Below are the code and all the weights of a small trained network. Each question names an input and a class and asks about switching units off, where a switched-off unit gives its printed mean instead of its output.

import numpy as np


def w(rows, s, z=0):
    codes = np.array(rows[::2]) - 128.0
    scale = np.full(codes.shape[1], s)
    scale[-1] = z or s
    return codes * scale


def f(y):
    return np.maximum(y, 0)


def log_softmax(a):
    a = a - a.max(-1, keepdims=True)
    return a - np.log(np.exp(a).sum(-1, keepdims=True))


def net(x, mask):
    res = np.array(x, float).reshape(1, 7) / 4 @ E
    y = f(res @ A[0][:, :-1].T + A[0][:, -1])
    res = res + np.where(mask, y, B[0][:, -1]) @ B[0][:, :-1]
    return log_softmax(res[-1] @ U[:, :-1].T + U[:, -1])


A, B = {}, {}
E = w([
[6,135,169,43,27,68,243,242],'x0',
[127,129,127,125,124,124,130,128],'x1',
[230,253,215,15,23,193,126,50],'x2',
[15,250,20,133,219,227,123,103],'x3',
[126,125,131,124,132,123,120,128],'x4',
[128,129,127,129,128,132,133,120],'x5',
[127,119,127,119,133,136,129,118],'x6',
],0.0046)
A[0] = w([
[105,20,62,225,208,60,126,192,251],'n0',
[163,220,117,29,93,229,54,39,221],'n1',
[11,205,93,48,72,119,215,197,114],'n2',
[25,201,62,64,116,157,217,184,83],'n3',
[134,33,212,104,28,29,200,223,228],'n4',
[214,225,203,3,42,204,180,51,254],'n5',
[32,211,50,66,125,146,228,181,83],'n6',
[235,27,203,177,90,81,26,56,190],'n7',
[54,25,213,172,64,19,225,240,245],'n8',
[223,24,135,225,180,63,42,117,240],'n9',
[35,214,29,189,226,226,89,68,230],'n10',
],0.005,0.0039)
B[0] = w([
[19,68,188,209,247,154,144,16,218],'n0',
[228,242,55,35,40,156,37,209,230],'n1',
[157,133,247,76,228,21,232,114,183],'n2',
[175,235,239,119,238,23,218,19,171],'n3',
[57,28,237,69,40,175,223,202,212],'n4',
[243,246,120,27,20,13,116,231,254],'n5',
[171,236,219,132,234,14,213,24,172],'n6',
[178,243,246,25,246,29,214,12,213],'n7',
[21,9,241,189,53,217,234,182,216],'n8',
[14,144,172,209,246,71,151,11,220],'n9',
[41,238,50,213,145,231,2,29,235],'n10',
],0.0045,0.0087)
U = w([
[72,136,222,202,253,26,212,37,249],'0',
[249,224,222,15,176,33,185,60,210],'1',
[20,20,203,212,56,234,215,208,3],'2',
[217,75,211,37,32,84,206,231,33],'3',
[37,123,24,228,214,225,27,60,84],'4',
[214,247,15,152,32,217,16,124,119],'5',
],0.0047,0.0027)

Each question gives the input, the list of numbers given to net, and the class t.
The units are the neurons (one row each of A and B). Each row of codes is followed by its name. A weight is (code - 128) times the scale printed after its matrix; where a second scale follows, it is the last column's (A, B and U).
mask holds one flag per neuron, in row order. A switched-off neuron (its flag False) gives its mean, the last column of its row in B, instead of its output. The means were averaged over made-up inputs and are rounded, as every weight is.
A unit's drop is (log p(t) with every unit on - log p(t) with that unit switched off) / (log p(t) with every unit on - log p(t) with every unit switched off).
The circuit of an input: a set's keep is (log p(t) with only the set's units on - log p(t) with every unit switched off) / (log p(t) with every unit on - log p(t) with every unit switched off). Starting from all 11 units, units are removed one at a time, each time the one whose removal leaves the highest keep (on an exact tie, the one counted first), for as long as the keep stays at least 0.8.
units of the circuit, in order: the units of the circuit, biggest drop first
most important unit: the unit with the biggest drop
k most important neurons: the k neurons with the biggest drops, biggest first
drop of u: that unit's drop, to one decimal
input [8,1,-3,-2,1,-8,3], class 2: units of the circuit, in order -> n8
input [1,3,-7,-1,2,-3,0], class 2: 2 most important neurons -> n8, n7
input [1,-3,6,0,6,-8,-5], class 3: units of the circuit, in order -> n10, n9, n7
input [3,-3,-5,0,-5,4,2], class 2: 2 most important neurons -> n8, n7
input [7,-1,-7,-2,1,6,7], class 2: 2 most important neurons -> n8, n4
input [4,1,-3,0,-7,-3,-3], class 2: units of the circuit, in order -> n8, n7
input [3,-7,1,-6,8,-1,-8], class 3: 3 most important neurons -> n10, n0, n7
input [8,7,-1,-2,7,-6,6], class 2: 2 most important neurons -> n8, n4
input [2,0,5,-8,6,-1,-6], class 3: 2 most important neurons -> n4, n8
input [3,2,-8,0,0,1,3], class 2: 2 most important neurons -> n8, n7
input [-2,4,0,5,4,4,6], class 4: 2 most important neurons -> n5, n10
input [-1,-5,-7,7,-5,6,-1], class 4: 2 most important neurons -> n10, n7
input [5,-8,6,-3,-1,-5,-5], class 3: drop of n10 -> 0.0
input [-2,7,5,1,1,8,-7], class 5: drop of n6 -> 0.1
input [-4,-6,-1,8,-7,-2,-1], class 4: most important unit -> n5
input [-6,6,0,1,-8,-1,-6], class 4: drop of n5 -> 0.2
input [0,-6,-3,2,-7,-6,2], class 4: drop of n1 -> -0.1
